Below is a small trained network, with its code and all its weights. Each question gives an input and a target symbol and asks what happens when units are switched off, that is, made to give their printed mean instead of their output.

import numpy as np


def w(rows, s, z=0):
    codes = np.array(rows[::2]) - 128.0
    scale = np.full(codes.shape[1], s)
    scale[-1] = z or s
    return codes * scale


def softmax(a):
    e = np.exp(a - a.max(-1, keepdims=True))
    return e / e.sum(-1, keepdims=True)


def log_softmax(a):
    a = a - a.max(-1, keepdims=True)
    return a - np.log(np.exp(a).sum(-1, keepdims=True))


def net(x, mask):
    ids = ['ΓΔΘΛΞΦαβεζημπτψω'.index(c) for c in x.split()]
    T = len(ids)
    res = E[ids] + P[:T]
    u = 0
    for l in range(3):
        r = res
        for j in range(3):
            rows = slice(4 * j, 4 * j + 4)
            q, k, v = (r @ M[l][rows].T for M in (Q, K, V))
            z = softmax(np.where(np.tri(T) > 0, q @ k.T / 4**0.5, -1e9)) @ v
            o = O[l][rows]
            res = res + np.where(mask[u + j], z, o[:, -1]) @ o[:, :-1]
        u += 3
    return log_softmax(res[-1] @ U[:, :-1].T + U[:, -1])


Q, K, V, O = {}, {}, {}, {}
E = w([
[139,184,89,97],'Γ',
[132,144,93,120],'Δ',
[154,149,97,107],'Θ',
[100,163,73,74],'Λ',
[130,167,87,118],'Ξ',
[154,95,126,94],'Φ',
[138,186,80,167],'α',
[132,117,78,146],'β',
[154,129,132,105],'ε',
[125,207,88,200],'ζ',
[166,213,118,108],'η',
[161,150,162,56],'μ',
[66,176,54,176],'π',
[164,69,173,49],'τ',
[79,204,190,120],'ψ',
[5,171,91,49],'ω',
],0.011)
P = w([
[125,61,163,152],'0',
[158,90,150,173],'1',
[157,118,149,160],'2',
[172,157,108,130],'3',
[180,179,85,101],'4',
[172,197,69,66],'5',
[151,166,46,65],'6',
[138,203,30,37],'7',
[131,254,15,38],'8',
],0.006)
Q[0] = w([
[120,113,80,116],'L0H1',
[116,143,93,77],'L0H1',
[129,16,61,76],'L0H1',
[123,135,197,122],'L0H1',
[142,105,80,104],'L0H2',
[168,156,82,129],'L0H2',
[87,110,220,126],'L0H2',
[157,97,155,66],'L0H2',
[216,144,126,99],'L0H3',
[177,4,199,112],'L0H3',
[118,86,176,148],'L0H3',
[223,161,186,51],'L0H3',
],0.015)
K[0] = w([
[161,124,98,109],'L0H1',
[147,132,84,57],'L0H1',
[188,25,43,110],'L0H1',
[76,132,147,138],'L0H1',
[142,111,88,97],'L0H2',
[148,174,73,109],'L0H2',
[104,99,216,154],'L0H2',
[142,107,151,60],'L0H2',
[210,108,206,100],'L0H3',
[171,8,86,114],'L0H3',
[104,58,99,111],'L0H3',
[208,97,148,52],'L0H3',
],0.015)
V[0] = w([
[141,147,129,111],'L0H1',
[174,216,184,125],'L0H1',
[135,142,134,128],'L0H1',
[69,2,56,136],'L0H1',
[173,76,124,131],'L0H2',
[135,166,97,154],'L0H2',
[192,119,83,167],'L0H2',
[85,151,149,107],'L0H2',
[131,128,146,168],'L0H3',
[121,166,95,74],'L0H3',
[134,15,145,105],'L0H3',
[130,110,138,140],'L0H3',
],0.0073)
O[0] = w([
[122,99,124,109,149],'L0H1',
[112,42,149,124,148],'L0H1',
[124,114,131,128,133],'L0H1',
[152,255,102,141,92],'L0H1',
[109,186,143,107,89],'L0H2',
[104,44,107,124,181],'L0H2',
[82,106,122,101,153],'L0H2',
[152,108,122,148,133],'L0H2',
[127,146,125,151,97],'L0H3',
[121,83,133,98,217],'L0H3',
[178,226,125,106,3],'L0H3',
[135,146,127,132,96],'L0H3',
],0.0091,0.0031)
Q[1] = w([
[105,159,120,136],'L1H1',
[142,86,144,106],'L1H1',
[115,120,98,52],'L1H1',
[191,167,29,96],'L1H1',
[189,65,131,177],'L1H2',
[24,119,195,116],'L1H2',
[64,149,123,97],'L1H2',
[6,161,146,101],'L1H2',
[135,121,112,97],'L1H3',
[172,118,163,174],'L1H3',
[157,116,137,134],'L1H3',
[52,103,111,119],'L1H3',
],0.015)
K[1] = w([
[124,149,150,110],'L1H1',
[152,78,117,141],'L1H1',
[169,37,107,85],'L1H1',
[79,116,6,99],'L1H1',
[62,172,92,105],'L1H2',
[163,186,191,199],'L1H2',
[197,123,128,209],'L1H2',
[185,143,162,251],'L1H2',
[140,116,97,97],'L1H3',
[156,148,154,209],'L1H3',
[154,132,124,158],'L1H3',
[50,96,63,112],'L1H3',
],0.014)
V[1] = w([
[160,122,101,154],'L1H1',
[80,140,165,91],'L1H1',
[171,123,79,123],'L1H1',
[84,144,146,46],'L1H1',
[22,166,154,93],'L1H2',
[142,156,244,216],'L1H2',
[179,106,114,152],'L1H2',
[156,120,129,139],'L1H2',
[28,124,109,51],'L1H3',
[40,155,172,81],'L1H3',
[102,171,215,165],'L1H3',
[2,149,205,145],'L1H3',
],0.0086)
O[1] = w([
[92,124,102,98,128],'L1H1',
[175,142,171,167,128],'L1H1',
[50,113,108,79,153],'L1H1',
[142,137,195,158,158],'L1H1',
[165,198,211,198,136],'L1H2',
[255,60,68,185,44],'L1H2',
[116,90,79,85,124],'L1H2',
[131,109,114,124,121],'L1H2',
[111,222,195,198,253],'L1H3',
[170,148,174,200,167],'L1H3',
[217,64,113,155,39],'L1H3',
[225,180,141,202,129],'L1H3',
],0.0077,0.0047)
Q[2] = w([
[120,131,159,53],'L2H1',
[99,138,54,118],'L2H1',
[65,157,129,105],'L2H1',
[54,150,148,125],'L2H1',
[68,189,226,169],'L2H2',
[189,143,156,148],'L2H2',
[26,6,74,56],'L2H2',
[219,118,88,77],'L2H2',
[122,140,133,95],'L2H3',
[104,135,112,106],'L2H3',
[145,111,67,137],'L2H3',
[225,103,127,124],'L2H3',
],0.013)
K[2] = w([
[108,115,104,169],'L2H1',
[134,97,166,138],'L2H1',
[75,107,146,132],'L2H1',
[74,127,136,119],'L2H1',
[74,178,121,168],'L2H2',
[130,145,100,154],'L2H2',
[124,96,146,3],'L2H2',
[177,80,98,143],'L2H2',
[114,109,131,132],'L2H3',
[116,112,150,129],'L2H3',
[152,126,148,156],'L2H3',
[159,139,75,171],'L2H3',
],0.019)
V[2] = w([
[101,26,231,161],'L2H1',
[85,126,211,57],'L2H1',
[121,148,118,111],'L2H1',
[199,192,216,13],'L2H1',
[114,160,74,176],'L2H2',
[141,222,68,141],'L2H2',
[80,75,90,102],'L2H2',
[90,73,102,255],'L2H2',
[156,192,164,159],'L2H3',
[25,193,83,217],'L2H3',
[121,72,113,118],'L2H3',
[134,146,117,49],'L2H3',
],0.01)
O[2] = w([
[107,100,246,160,86],'L2H1',
[187,67,161,63,225],'L2H1',
[148,118,106,110,162],'L2H1',
[151,127,148,6,76],'L2H1',
[86,160,143,129,150],'L2H2',
[106,202,150,156,221],'L2H2',
[113,100,70,129,91],'L2H2',
[55,99,164,80,35],'L2H2',
[116,135,156,53,116],'L2H3',
[37,86,102,117,253],'L2H3',
[129,132,123,179,100],'L2H3',
[197,116,89,135,200],'L2H3',
],0.013,0.0042)
U = w([
[176,135,168,122,76],'Γ',
[83,130,106,173,73],'Δ',
[154,160,122,123,72],'Θ',
[221,190,113,140,147],'Λ',
[112,141,115,126,24],'Ξ',
[106,124,103,46,59],'Φ',
[76,178,17,71,47],'α',
[181,120,136,123,153],'β',
[209,206,141,125,56],'ε',
[76,159,152,30,88],'ζ',
[114,3,139,93,160],'η',
[118,203,67,125,240],'μ',
[105,231,210,142,238],'π',
[89,150,115,194,70],'τ',
[135,161,120,119,50],'ψ',
[141,65,206,158,253],'ω',
],0.0043,0.0041)

Each question gives the input, a string of symbols that net reads in full, and the target symbol t.
The units are the heads (4 rows each of Q, K, V and O). Each row of codes is followed by its name. A weight is (code - 128) times the scale printed after its matrix; where a second scale follows, it is the last column's (O and U).
mask holds one flag per head, layer by layer. A switched-off head (its flag False) gives its mean, the last column of its rows in O, instead of its output. The means were averaged over made-up inputs and are rounded, as every weight is.
A unit's drop is (log p(t) with every unit on - log p(t) with that unit switched off) / (log p(t) with every unit on - log p(t) with every unit switched off).
The circuit of an input: a set's keep is (log p(t) with only the set's units on - log p(t) with every unit switched off) / (log p(t) with every unit on - log p(t) with every unit switched off). Starting from all 9 units, units are removed one at a time, each time the one whose removal leaves the highest keep (on an exact tie, the one counted first), for as long as the keep stays at least 0.8.
circuit, biggest first: the units of the circuit, biggest drop first
most important unit: the unit with the biggest drop
heads that matter: for each layer, one digit per head in row order, 1 if its drop is at least 0.15 and else 0, layers parted by /
drop when u is switched off: that unit's drop, to one decimal
input η Ξ ω α, target π: heads that matter -> 000 / 011 / 110
input η α η, target ω: circuit, biggest first -> (L0H1 L2H1)
input Φ Θ β β ω β ω Λ, target π: heads that matter -> 010 / 101 / 010
input ψ ε β, target π: circuit, biggest first -> (L2H1 L2H3 L1H2 L1H3)
input β β Λ, target α: heads that matter -> 101 / 000 / 100
input β τ β, target Λ: most important unit -> L1H3
input β Γ η η β, target η: circuit, biggest first -> (L2H2 L0H1 L1H3)
input ω ω ω ω α, target ζ: heads that matter -> 000 / 010 / 101
input β β τ τ η ω, target π: circuit, biggest first -> (L1H3 L2H2)
input τ ω τ ω, target π: circuit, biggest first -> (L2H2 L1H3)
input ω ζ η, target π: heads that matter -> 100 / 011 / 010
input τ Λ μ, target Λ: circuit, biggest first -> (L0H3 L1H3 L2H3 L2H2)
input β Θ τ τ Λ, target Λ: heads that matter -> 001 / 001 / 011
input ω Λ Δ Γ ω ψ β ω Ξ, target π: circuit, biggest first -> (L1H3 L2H2)
input β ζ ω ω ω ω Ξ ω Φ, target π: heads that matter -> 000 / 111 / 010
input ψ Δ ζ, target ω: heads that matter -> 100 / 000 / 110
input ω β ω η ζ ω ζ, target π: heads that matter -> 100 / 011 / 010
input π η τ ω Λ ω ζ, target π: heads that matter -> 000 / 011 / 010
input ω Θ η β ω ω Δ μ, target π: circuit, biggest first -> (L2H2 L1H3)
input ω β ω τ, target π: most important unit -> L1H2
input Λ β Λ η Γ, target η: heads that matter -> 101 / 001 / 110
input β π β ω β, target π: heads that matter -> 010 / 011 / 010
input π β β Θ, target α: most important unit -> L0H1
input τ Ξ Λ η ζ Δ η η, target η: circuit, biggest first -> (L0H1 L2H2 L0H3 L0H2)
input β ω ω Δ ω β ω η, target ζ: drop when L1H2 is switched off -> 0.2
input Θ β α β Γ β β β, target α: drop when L0H1 is switched off -> 0.2
input τ β ω Γ, target π: most important unit -> L2H2
input η ω ψ, target ω: drop when L2H1 is switched off -> 0.3
input ζ Φ β β Λ τ ζ β, target Λ: drop when L2H3 is switched off -> 0.5
